Below is a small trained network, with its code and all its weights. Each question gives an input and a target symbol and asks what happens when units are switched off, that is, made to give their printed mean instead of their output.

import numpy as np


def w(rows, s, z=0):
    codes = np.array(rows[::2]) - 128.0
    scale = np.full(codes.shape[1], s)
    scale[-1] = z or s
    return codes * scale


def norm(h):
    return h / np.sqrt((h * h).mean(-1, keepdims=True) + 1e-5)


def f(y):
    return np.maximum(y, 0)


def softmax(a):
    e = np.exp(a - a.max(-1, keepdims=True))
    return e / e.sum(-1, keepdims=True)


def log_softmax(a):
    a = a - a.max(-1, keepdims=True)
    return a - np.log(np.exp(a).sum(-1, keepdims=True))


def net(x, mask):
    ids = ['ΔΛΠΩαβεζηθμξστφψ'.index(c) for c in x.split()]
    T = len(ids)
    res = E[ids] + P[:T]
    u = 0
    for l in range(3):
        q, k, v = (norm(res) @ M[l].T for M in (Q, K, V))
        z = softmax(np.where(np.tri(T) > 0, q @ k.T / 2**0.5, -1e9)) @ v
        res = res + np.where(mask[u], z, O[l][:, -1]) @ O[l][:, :-1]
        u += 1
        y = f(norm(res) @ A[l][:, :-1].T + A[l][:, -1])
        res = res + np.where(mask[u : u + 4], y, B[l][:, -1]) @ B[l][:, :-1]
        u += 4
    return log_softmax(norm(res)[-1] @ U[:, :-1].T + U[:, -1])


Q, K, V, O, A, B = {}, {}, {}, {}, {}, {}
E = w([
[143,93,115],'Δ',
[157,220,159],'Λ',
[176,206,21],'Π',
[98,101,74],'Ω',
[149,61,138],'α',
[129,56,195],'β',
[80,106,128],'ε',
[168,216,119],'ζ',
[164,207,94],'η',
[69,167,50],'θ',
[146,115,97],'μ',
[184,208,9],'ξ',
[103,112,123],'σ',
[67,104,174],'τ',
[66,107,208],'φ',
[139,57,156],'ψ',
],0.011)
P = w([
[161,64,179],'0',
[196,155,32],'1',
[8,160,111],'2',
[207,119,160],'3',
[100,38,221],'4',
[18,130,238],'5',
[154,183,117],'6',
[142,58,98],'7',
[2,149,98],'8',
[112,187,154],'9',
[146,117,5],'10',
[49,176,73],'11',
],0.0079)
Q[0] = w([
[185,86,28],'L0H1',
[255,189,110],'L0H1',
],0.0073)
K[0] = w([
[106,96,2],'L0H1',
[232,222,103],'L0H1',
],0.0071)
V[0] = w([
[141,150,255],'L0H1',
[110,174,83],'L0H1',
],0.0058)
O[0] = w([
[130,114,2,2],'L0H1',
[71,83,51,175],'L0H1',
],0.0097,0.0025)
A[0] = w([
[16,254,198,153],'L0N1',
[52,210,46,252],'L0N2',
[216,90,124,106],'L0N3',
[50,25,170,33],'L0N4',
],0.0059,0.0015)
B[0] = w([
[7,146,160,238],'L0N1',
[84,218,191,255],'L0N2',
[125,126,181,151],'L0N3',
[89,66,116,189],'L0N4',
],0.012,0.0058)
Q[1] = w([
[23,86,254],'L1H1',
[152,211,48],'L1H1',
],0.0085)
K[1] = w([
[8,150,123],'L1H1',
[167,124,102],'L1H1',
],0.011)
V[1] = w([
[255,53,35],'L1H1',
[155,81,241],'L1H1',
],0.0078)
O[1] = w([
[27,45,255,6],'L1H1',
[69,116,38,133],'L1H1',
],0.0067,0.013)
A[1] = w([
[4,233,15,176],'L1N1',
[85,44,179,142],'L1N2',
[95,101,44,76],'L1N3',
[170,254,167,255],'L1N4',
],0.0098,0.0042)
B[1] = w([
[224,213,124,249],'L1N1',
[132,29,33,133],'L1N2',
[44,108,180,143],'L1N3',
[85,100,253,205],'L1N4',
],0.0066,0.018)
Q[2] = w([
[168,203,70],'L2H1',
[130,245,92],'L2H1',
],0.011)
K[2] = w([
[61,42,37],'L2H1',
[6,3,253],'L2H1',
],0.0041)
V[2] = w([
[32,108,253],'L2H1',
[127,78,56],'L2H1',
],0.0068)
O[2] = w([
[254,69,174,158],'L2H1',
[173,33,195,4],'L2H1',
],0.0089,0.00044)
A[2] = w([
[212,72,185,253],'L2N1',
[148,171,203,164],'L2N2',
[232,222,116,184],'L2N3',
[134,11,2,126],'L2N4',
],0.0095,0.0025)
B[2] = w([
[22,111,22,151],'L2N1',
[206,188,110,192],'L2N2',
[109,1,110,246],'L2N3',
[251,247,143,153],'L2N4',
],0.0071,0.012)
U = w([
[233,124,90,169],'Δ',
[211,141,92,47],'Λ',
[174,108,155,153],'Π',
[129,139,74,37],'Ω',
[110,89,124,58],'α',
[103,88,114,82],'β',
[124,131,102,106],'ε',
[129,92,182,114],'ζ',
[133,102,171,59],'η',
[7,160,48,182],'θ',
[137,95,126,51],'μ',
[122,92,172,121],'ξ',
[131,99,122,40],'σ',
[112,116,109,78],'τ',
[119,109,106,68],'φ',
[98,72,125,255],'ψ',
],0.015,0.0059)

Each question gives the input, a string of symbols that net reads in full, and the target symbol t.
The units are the heads (2 rows each of Q, K, V and O) and the neurons (one row each of A and B). Each row of codes is followed by its name. A weight is (code - 128) times the scale printed after its matrix; where a second scale follows, it is the last column's (O, A, B and U).
mask holds one flag per unit, layer by layer, with each layer's heads first. A switched-off unit (its flag False) gives its mean, the last column of its rows in O or B, instead of its output. The means were averaged over made-up inputs and are rounded, as every weight is.
A unit's drop is (log p(t) with every unit on - log p(t) with that unit switched off) / (log p(t) with every unit on - log p(t) with every unit switched off).
unit that matters most: the unit with the biggest drop
top k neurons: the k neurons with the biggest drops, biggest first
k most important neurons of layer l: the k neurons of layer l with the biggest drops, biggest first
input Π φ ψ ζ ζ μ, target Δ: top 4 neurons -> (L1N1; L0N1; L0N2; L0N4)
input η τ θ θ ζ, target Δ: top 2 neurons -> (L0N1; L0N2)
input θ ζ α, target θ: unit that matters most -> L1N4
input θ Π μ θ θ Δ, target θ: top 2 neurons -> (L0N4; L0N2)
input θ Π ζ φ ξ σ, target θ: top 2 neurons -> (L0N4; L2N4)
input Π θ ψ θ Ω, target Δ: top 4 neurons -> (L2N4; L0N1; L0N2; L1N4)
input θ θ θ φ ψ, target Δ: top 4 neurons -> (L0N2; L2N4; L0N1; L1N1)
input ψ σ Ω ψ ξ θ Δ τ, target Δ: 2 most important neurons of layer 1 -> (L1N4; L1N1)
input ψ θ ζ θ η η η φ, target Δ: top 4 neurons -> (L1N4; L0N4; L2N4; L0N2)
input θ ψ ψ, target θ: top 3 neurons -> (L0N2; L1N4; L0N4)
input θ Π Π Λ ε, target Δ: top 3 neurons -> (L1N4; L2N4; L0N4)
input ζ θ θ Π Δ α, target Δ: top 3 neurons -> (L0N1; L2N4; L0N4)
input μ β μ θ Π σ α θ ψ β ε, target Δ: top 2 neurons -> (L0N1; L1N1)
input θ φ Δ ε β, target Δ: unit that matters most -> L0N2
input ζ θ ζ Π Δ, target Δ: top 2 neurons -> (L1N4; L2N4)
input θ ε α, target θ: top 3 neurons -> (L0N2; L1N4; L0N4)
input ζ θ θ φ ψ, target Δ: 2 most important neurons of layer 0 -> (L0N2; L0N1)
input θ η μ ξ θ β, target θ: 3 most important neurons of layer 0 -> (L0N4; L0N2; L0N3)
input ξ ε Π θ α, target Δ: 2 most important neurons of layer 0 -> (L0N2; L0N1)
input θ ψ φ η θ σ ζ τ, target Δ: 2 most important neurons of layer 2 -> (L2N4; L2N1)
input σ ψ Ω Δ Ω α Π η Π τ φ, target Δ: unit that matters most -> L1N1
input θ ψ θ θ ζ, target Δ: 3 most important neurons of layer 0 -> (L0N1; L0N2; L0N3)
input ψ ε θ ψ σ, target Δ: 2 most important neurons of layer 0 -> (L0N4; L0N2)
input θ τ η θ Λ, target Δ: 2 most important neurons of layer 2 -> (L2N3; L2N1)
input θ Π ψ ζ ζ φ, target θ: 2 most important neurons of layer 1 -> (L1N4; L1N2)
